|  .10 | -.12 |  .20 |  .10 | -.31 | -.02 | -.38 | -.04 | -.32 | -.05 | -.40 | -.27 |  .15 |  .23 |  .29 |  .26 | -.20 |  .02 | -.08 | -.02 | -.12 | -.04 |  .12 | -.18 |  .25 |  .01 | -.36 | -.17 | -.31 | -.39 | -.20 |  .37 | -.15 | : 6
|  .07 | -.28 |  .39 |  .00 | -.22 |  .09 |  .11 | -.26 | -.47 |  .10 | -.60 |  .04 |  .20 |  .18 |  .32 |  .27 | -.17 |  .19 |  .10 |  .02 |  .06 | -.23 |  .23 |  .05 |  .10 |  .23 | -.48 | -.06 | -.30 |  .12 |  .09 |  .32 | -.17 | : 12
|  .25 |  .35 | -.06 |  .12 | -.24 |  .09 | -.18 | -.25 | -.28 | -.31 | -.32 | -.35 | -.03 | -.03 | -.20 | -.25 |  .08 | -.02 |  .01 |  .34 | -.13 |  .30 | -.14 | -.35 |  .18 | -.10 |  .03 | -.01 | -.10 | -.21 | -.87 |  .40 |  .22 | : 0
| -.07 |  .12 |  .08 | -.08 |  .24 |  .00 |  .16 | -.18 | -.01 | -.38 |  .24 |  .02 |  .01 |  .00 | -.44 | -.19 |  .05 |  .12 | -.09 |  .34 | -.01 |  .50 | -.29 | -.32 |  .02 |  .02 |  .26 | -.45 | -.02 |  .03 | -.55 |  .12 | -.13 | : 4
| -.04 | -.31 |  .22 | -.08 | -.10 |  .04 |  .13 | -.17 | -.27 |  .13 | -.26 |  .10 |  .13 |  .14 |  .39 |  .21 | -.20 |  .03 |  .09 | -.09 |  .06 | -.19 |  .28 |  .24 |  .02 |  .18 | -.39 | -.05 | -.09 |  .27 |  .35 | -.03 | -.18 | : 12
|  .03 |  .11 | -.02 | -.06 | -.12 | -.04 | -.18 | -.18 | -.24 | -.22 | -.20 | -.11 |  .08 | -.10 | -.06 |  .03 |  .04 |  .05 | -.10 |  .39 | -.01 |  .09 | -.08 | -.28 |  .07 | -.03 |  .04 | -.39 | -.14 | -.33 | -.59 |  .24 |  .02 | : 2
|  .09 | -.03 |  .22 | -.06 | -.20 |  .10 | -.18 | -.18 | -.46 | -.10 | -.10 | -.19 |  .11 |  .08 |  .15 |  .20 | -.10 | -.26 |  .03 | -.05 | -.10 | -.04 |  .14 | -.11 |  .19 |  .03 | -.31 | -.09 | -.12 | -.74 | -.42 |  .29 | -.01 | : 5
|  .00 |  .31 |  .12 | -.30 |  .28 | -.09 |  .50 | -.18 | -.25 | -.34 |  .55 |  .10 |  .10 | -.29 | -.46 | -.47 |  .13 | -.15 | -.14 |  .48 |  .11 |  .31 | -.24 | -.25 | -.01 |  .03 |  .55 | -.50 |  .15 | -.35 | -.71 |  .10 |  .04 | : 2
| -.14 | -.09 |  .03 |  .04 |  .23 | -.07 |  .10 |  .02 |  .26 | -.12 | -.01 |  .03 | -.09 |  .16 | -.37 | -.13 |  .06 |  .21 | -.11 |  .18 | -.04 |  .41 | -.21 | -.12 | -.06 |  .11 |  .14 | -.25 | -.02 |  .47 | -.05 | -.04 | -.16 | : 7
|  .00 | -.19 |  .08 |  .02 |  .05 |  .11 |  .16 |  .00 |  .12 |  .08 |  .30 |  .04 | -.09 |  .08 |  .08 |  .05 | -.17 | -.22 |  .10 | -.34 | -.02 |  .31 | -.08 |  .17 |  .00 |  .05 | -.12 | -.05 | -.04 |  .26 |  .32 | -.18 | -.18 | : 8
| -.12 | -.01 | -.01 | -.03 |  .11 | -.12 |  .10 | -.03 |  .15 | -.06 |  .03 |  .02 |  .00 |  .01 | -.17 | -.09 |  .05 |  .21 | -.08 |  .19 |  .01 |  .15 |  .05 |  .04 | -.08 |  .00 |  .03 | -.19 |  .04 |  .42 |  .00 | -.17 | -.16 | : 6
|  .04 | -.23 |  .05 |  .05 | -.12 |  .03 | -.01 |  .01 |  .02 |  .15 |  .06 |  .00 | -.01 |  .06 |  .35 |  .21 | -.19 | -.13 |  .10 | -.33 |  .00 | -.08 |  .16 |  .23 |  .03 |  .03 | -.24 |  .02 | -.07 |  .17 |  .36 | -.14 | -.04 | : 8
| -.05 |  .14 | -.34 |  .11 |  .35 | -.06 |  .01 |  .18 |  .55 | -.14 |  .46 |  .03 | -.20 |  .00 | -.15 | -.22 |  .07 | -.03 | -.11 | -.05 | -.08 |  .38 | -.24 | -.11 | -.04 | -.14 |  .40 | -.12 |  .18 |  .25 | -.11 | -.21 |  .16 | : 1
| -.01 | -.11 | -.12 |  .00 |  .28 |  .21 |  .28 | -.05 |  .29 | -.05 |  .60 |  .15 | -.22 |  .01 |  .02 | -.08 | -.06 | -.35 |  .13 | -.46 | -.07 |  .36 | -.25 |  .11 | -.05 |  .05 |  .22 |  .09 |  .26 |  .19 |  .06 | -.23 |  .12 | : 6
| -.13 |  .06 | -.20 |  .00 |  .31 | -.14 |  .28 |  .11 |  .45 |  .04 |  .20 |  .23 | -.08 | -.05 | -.13 | -.22 |  .08 |  .21 | -.11 |  .10 |  .10 |  .16 | -.08 |  .11 | -.17 |  .00 |  .32 |  .00 |  .18 |  .68 |  .32 | -.28 | -.03 | : 6
|  .06 |  .18 | -.22 | -.04 | -.13 | -.01 | -.11 | -.04 | -.06 |  .07 | -.08 | -.01 |  .05 | -.27 |  .25 |  .04 |  .11 | -.11 |  .03 |  .00 |  .05 | -.35 |  .15 |  .07 | -.05 | -.16 |  .11 |  .21 |  .13 | -.31 | -.16 | -.08 |  .36 | : 2
|  .00 | -.42 |  .25 |  .12 | -.04 |  .28 |  .03 | -.04 |  .02 |  .02 |  .09 | -.17 | -.18 |  .30 | -.11 |  .25 | -.10 | -.30 |  .22 | -.49 | -.20 |  .37 | -.19 |  .12 |  .02 |  .11 | -.30 |  .05 | -.07 |  .06 |  .14 | -.11 | -.04 | : 9
|  .12 |  .05 | -.14 |  .09 |  .13 |  .29 |  .06 |  .10 |  .16 |  .08 |  .32 |  .09 | -.19 | -.07 |  .18 |  .00 |  .05 | -.38 |  .17 | -.55 | -.07 | -.02 | -.15 |  .11 | -.01 | -.09 |  .14 |  .50 |  .25 | -.41 | -.03 | -.06 |  .33 | : 4
| -.07 |  .32 | -.25 | -.16 |  .08 | -.28 |  .03 |  .04 |  .07 |  .07 |  .06 |  .21 |  .14 | -.28 |  .19 | -.12 |  .09 |  .21 | -.20 |  .37 |  .21 | -.38 |  .25 |  .04 | -.08 | -.11 |  .28 | -.13 |  .14 | -.06 | -.02 | -.11 |  .06 | : 3
| -.08 |  .13 |  .02 | -.12 | -.01 | -.20 | -.06 | -.10 | -.11 | -.09 | -.25 |  .02 |  .15 | -.03 | -.08 |  .04 |  .07 |  .29 | -.15 |  .45 |  .09 | -.11 |  .21 | -.12 |  .00 |  .01 | -.05 | -.33 | -.08 |  .03 | -.17 |  .09 | -.09 | : 5
| -.02 | -.09 |  .08 | -.01 |  .00 |  .03 | -.03 | -.07 | -.01 | -.08 |  .03 | -.08 | -.04 |  .02 | -.12 |  .10 | -.02 | -.04 |  .01 |  .03 | -.06 |  .24 | -.05 | -.03 |  .01 | -.01 | -.07 | -.26 | -.06 |  .01 | -.16 | -.06 | -.07 | : 6
| -.12 | -.28 | -.04 | -.04 |  .02 | -.09 |  .20 | -.22 |  .09 |  .03 | -.20 |  .15 |  .05 |  .03 |  .19 |  .13 | -.14 |  .26 | -.01 |  .15 |  .11 |  .13 |  .10 |  .15 | -.10 |  .14 | -.17 | -.40 | -.06 |  .91 |  .32 | -.20 | -.10 | : 11
| -.05 |  .34 | -.22 | -.12 |  .11 | -.30 |  .04 |  .02 |  .11 |  .02 |  .04 |  .22 |  .14 | -.17 |  .20 | -.14 |  .08 |  .31 | -.22 |  .40 |  .19 | -.32 |  .27 | -.01 | -.04 | -.11 |  .23 | -.19 |  .07 |  .04 | -.08 | -.01 |  .01 | : 3
|  .04 |  .06 | -.29 |  .15 |  .10 |  .14 | -.11 |  .17 |  .30 |  .02 |  .15 | -.08 | -.17 | -.20 |  .00 | -.08 |  .18 | -.27 |  .07 | -.29 | -.13 |  .02 | -.26 |  .01 | -.08 | -.21 |  .38 |  .38 |  .24 | -.36 | -.19 | -.19 |  .48 | : 1
